Below are the code and all the weights of a small trained network. Each question names an input and a class and asks about switching units off, where a switched-off unit gives its printed mean instead of its output.

import numpy as np


def w(rows, s, z=0):
    codes = np.array(rows[::2]) - 128.0
    scale = np.full(codes.shape[1], s)
    scale[-1] = z or s
    return codes * scale


def norm(h):
    return h / np.sqrt((h * h).mean(-1, keepdims=True) + 1e-5)


def f(y):
    return y / 2 * (1 + np.tanh(0.7978845608 * (y + 0.044715 * y**3)))


def log_softmax(a):
    a = a - a.max(-1, keepdims=True)
    return a - np.log(np.exp(a).sum(-1, keepdims=True))


def net(x, mask):
    res = np.array(x, float).reshape(1, 8) / 4 @ E
    u = 0
    for l in range(2):
        y = f(norm(res) @ A[l][:, :-1].T + A[l][:, -1])
        res = res + np.where(mask[u : u + 16], y, B[l][:, -1]) @ B[l][:, :-1]
        u += 16
    return log_softmax(norm(res)[-1] @ U[:, :-1].T + U[:, -1])


A, B = {}, {}
E = w([
[206,98,115,115,142,120,108],'x0',
[128,127,129,127,127,127,128],'x1',
[77,84,68,88,236,67,117],'x2',
[157,124,199,253,200,78,220],'x3',
[125,112,214,128,180,244,85],'x4',
[126,114,175,127,118,74,73],'x5',
[105,64,118,180,87,152,134],'x6',
[128,127,129,128,128,128,128],'x7',
],0.0062)
A[0] = w([
[165,175,109,167,127,156,163,49],'0.n0',
[139,118,145,103,116,180,90,116],'0.n1',
[135,155,82,129,114,164,143,66],'0.n2',
[248,85,109,118,147,124,112,138],'0.n3',
[27,191,161,140,111,120,149,33],'0.n4',
[144,158,147,155,96,151,136,115],'0.n5',
[168,219,138,105,164,106,130,104],'0.n6',
[103,103,77,120,202,146,101,223],'0.n7',
[142,186,170,63,146,123,141,123],'0.n8',
[113,112,110,116,181,161,171,254],'0.n9',
[121,126,173,133,96,68,71,159],'0.n10',
[165,157,159,124,32,131,146,36],'0.n11',
[132,62,102,200,99,137,97,135],'0.n12',
[91,85,114,144,100,163,151,226],'0.n13',
[179,146,174,120,75,160,140,129],'0.n14',
[136,166,55,133,142,168,170,128],'0.n15',
],0.012,0.0046)
B[0] = w([
[138,107,154,91,94,141,160,149],'0.n0',
[164,154,159,137,143,109,116,189],'0.n1',
[151,116,187,101,124,134,146,138],'0.n2',
[1,223,142,116,163,145,156,200],'0.n3',
[43,188,112,96,163,170,132,148],'0.n4',
[121,69,144,103,123,91,106,162],'0.n5',
[133,49,27,182,177,196,84,174],'0.n6',
[120,127,173,115,93,50,74,254],'0.n7',
[132,81,85,158,166,152,58,174],'0.n8',
[143,128,188,121,147,92,98,235],'0.n9',
[222,146,128,26,198,135,195,176],'0.n10',
[56,77,115,150,106,87,133,182],'0.n11',
[126,120,64,126,191,181,71,177],'0.n12',
[166,155,89,98,213,129,77,202],'0.n13',
[39,70,149,99,124,66,92,200],'0.n14',
[175,121,121,61,159,119,159,173],'0.n15',
],0.0099,0.0063)
A[1] = w([
[162,130,53,133,115,74,145,148],'1.n0',
[137,169,104,116,103,113,54,66],'1.n1',
[148,145,144,84,123,87,108,180],'1.n2',
[149,122,174,242,155,115,182,4],'1.n3',
[138,190,78,135,144,123,150,135],'1.n4',
[102,105,153,178,9,170,121,192],'1.n5',
[69,151,129,168,161,112,128,147],'1.n6',
[173,175,127,145,174,126,109,116],'1.n7',
[134,52,107,86,137,114,91,159],'1.n8',
[115,69,111,189,137,135,140,116],'1.n9',
[112,139,69,157,92,78,132,180],'1.n10',
[86,184,142,112,130,135,150,144],'1.n11',
[97,194,143,130,145,120,111,101],'1.n12',
[128,151,66,123,89,89,168,68],'1.n13',
[184,133,183,107,165,124,102,231],'1.n14',
[134,138,110,84,10,150,63,18],'1.n15',
],0.012,0.0025)
B[1] = w([
[140,108,163,119,59,165,76,169],'1.n0',
[131,200,110,243,151,167,162,186],'1.n1',
[113,128,159,166,124,156,216,221],'1.n2',
[197,244,127,102,117,135,133,159],'1.n3',
[88,80,170,119,135,186,124,145],'1.n4',
[108,161,150,150,197,1,81,134],'1.n5',
[130,189,79,151,68,164,134,184],'1.n6',
[139,81,97,119,80,200,151,178],'1.n7',
[146,104,120,194,166,124,203,254],'1.n8',
[159,165,92,156,202,121,164,145],'1.n9',
[80,95,196,133,165,183,56,152],'1.n10',
[92,126,115,53,130,149,141,143],'1.n11',
[95,105,101,129,48,159,151,171],'1.n12',
[163,102,190,157,44,164,60,145],'1.n13',
[129,85,90,109,18,120,155,251],'1.n14',
[203,221,152,145,182,98,169,164],'1.n15',
],0.0085,0.0077)
U = w([
[91,123,159,144,150,3,109,118],'0',
[179,217,134,138,127,114,149,134],'1',
[50,165,111,96,116,143,122,107],'2',
[152,91,74,171,171,147,88,87],'3',
[114,105,138,151,102,128,167,255],'4',
[136,91,192,140,64,140,86,81],'5',
[151,86,138,71,119,109,197,90],'6',
],0.02,0.0083)

Each question gives the input, the list of numbers given to net, and the class t.
The units are the neurons (one row each of A and B). Each row of codes is followed by its name. A weight is (code - 128) times the scale printed after its matrix; where a second scale follows, it is the last column's (A, B and U).
mask holds one flag per neuron, layer by layer. A switched-off neuron (its flag False) gives its mean, the last column of its row in B, instead of its output. The means were averaged over made-up inputs and are rounded, as every weight is.
A unit's drop is (log p(t) with every unit on - log p(t) with that unit switched off) / (log p(t) with every unit on - log p(t) with every unit switched off).
The circuit of an input: a set's keep is (log p(t) with only the set's units on - log p(t) with every unit switched off) / (log p(t) with every unit on - log p(t) with every unit switched off). Starting from the 12 units with the biggest drops (on a tie, the unit counted first), units are removed one at a time, each time the one whose removal leaves the highest keep (on an exact tie, the one counted first), for as long as the keep stays at least 0.8.
units of the circuit, in order: the units of the circuit, biggest drop first
most important unit: the unit with the biggest drop
top k neurons: the k neurons with the biggest drops, biggest first
top k neurons in layer l: the k neurons of layer l with the biggest drops, biggest first
input [1,2,8,-5,-1,-8,-8,7], class 0: units of the circuit, in order	[0.n7]
input [4,2,-8,-5,4,-7,-5,-5], class 0: top 3 neurons in layer 0	[0.n14, 0.n10, 0.n11]
input [1,5,4,-7,3,8,-6,4], class 6: top 3 neurons	[0.n10, 1.n14, 1.n6]
input [5,3,-4,-6,6,8,6,7], class 6: top 2 neurons	[0.n10, 0.n6]
input [6,7,-2,5,-8,8,1,-6], class 5: units of the circuit, in order	[1.n0, 0.n9, 1.n10]
input [-1,-2,5,-6,6,-6,-6,8], class 1: units of the circuit, in order	[0.n14, 0.n11]
input [7,1,-6,-8,7,-5,6,-1], class 1: top 2 neurons	[1.n15, 0.n6]
input [-6,3,8,-7,5,-5,-8,3], class 0: top 4 neurons	[0.n7, 0.n3, 0.n9, 0.n12]
input [-3,5,5,-8,8,1,-8,6], class 1: top 3 neurons in layer 0	[0.n7, 0.n14, 0.n12]
input [8,1,-7,-8,0,-3,2,3], class 1: top 4 neurons	[1.n15, 0.n1, 0.n7, 1.n1]
input [-1,0,-4,-2,-4,-4,0,-5], class 0: top 3 neurons	[0.n11, 0.n10, 0.n14]
input [-8,5,7,6,0,3,7,5], class 2: units of the circuit, in order	[0.n4, 1.n6, 1.n8]
input [-3,-5,-4,6,8,-4,-7,8], class 5: top 4 neurons in layer 0	[0.n9, 0.n12, 0.n11, 0.n0]
input [-8,-2,5,2,7,7,-4,2], class 2: units of the circuit, in order	[0.n4]
input [1,-3,7,0,8,1,2,-6], class 5: top 2 neurons	[0.n14, 1.n14]
input [4,2,-7,-4,-6,-1,-6,7], class 0: top 3 neurons	[0.n11, 0.n14, 0.n13]
input [-5,-2,-1,3,-7,6,-3,-6], class 5: top 2 neurons	[0.n3, 1.n13]
input [8,3,-7,-5,-2,-8,-6,4], class 2: top 2 neurons	[0.n3, 0.n7]
input [2,-5,-1,-5,-3,8,-8,3], class 3: top 2 neurons	[0.n6, 0.n8]
input [5,-4,2,2,-6,-2,-2,2], class 5: most important unit	1.n13
input [3,-2,-8,8,1,-5,3,-2], class 0: top 4 neurons	[0.n14, 1.n5, 0.n5, 0.n0]
input [6,-3,-3,7,-8,-5,0,-8], class 5: top 2 neurons	[1.n13, 1.n0]
input [-2,1,5,6,5,5,-1,2], class 1: top 3 neurons in layer 0	[0.n14, 0.n5, 0.n15]
input [2,6,-5,-2,-1,-8,5,-6], class 6: top 2 neurons in layer 0	[0.n15, 0.n2]
input [-8,-8,-5,-8,-8,-5,-7,2], class 1: top 2 neurons in layer 1	[1.n15, 1.n14]
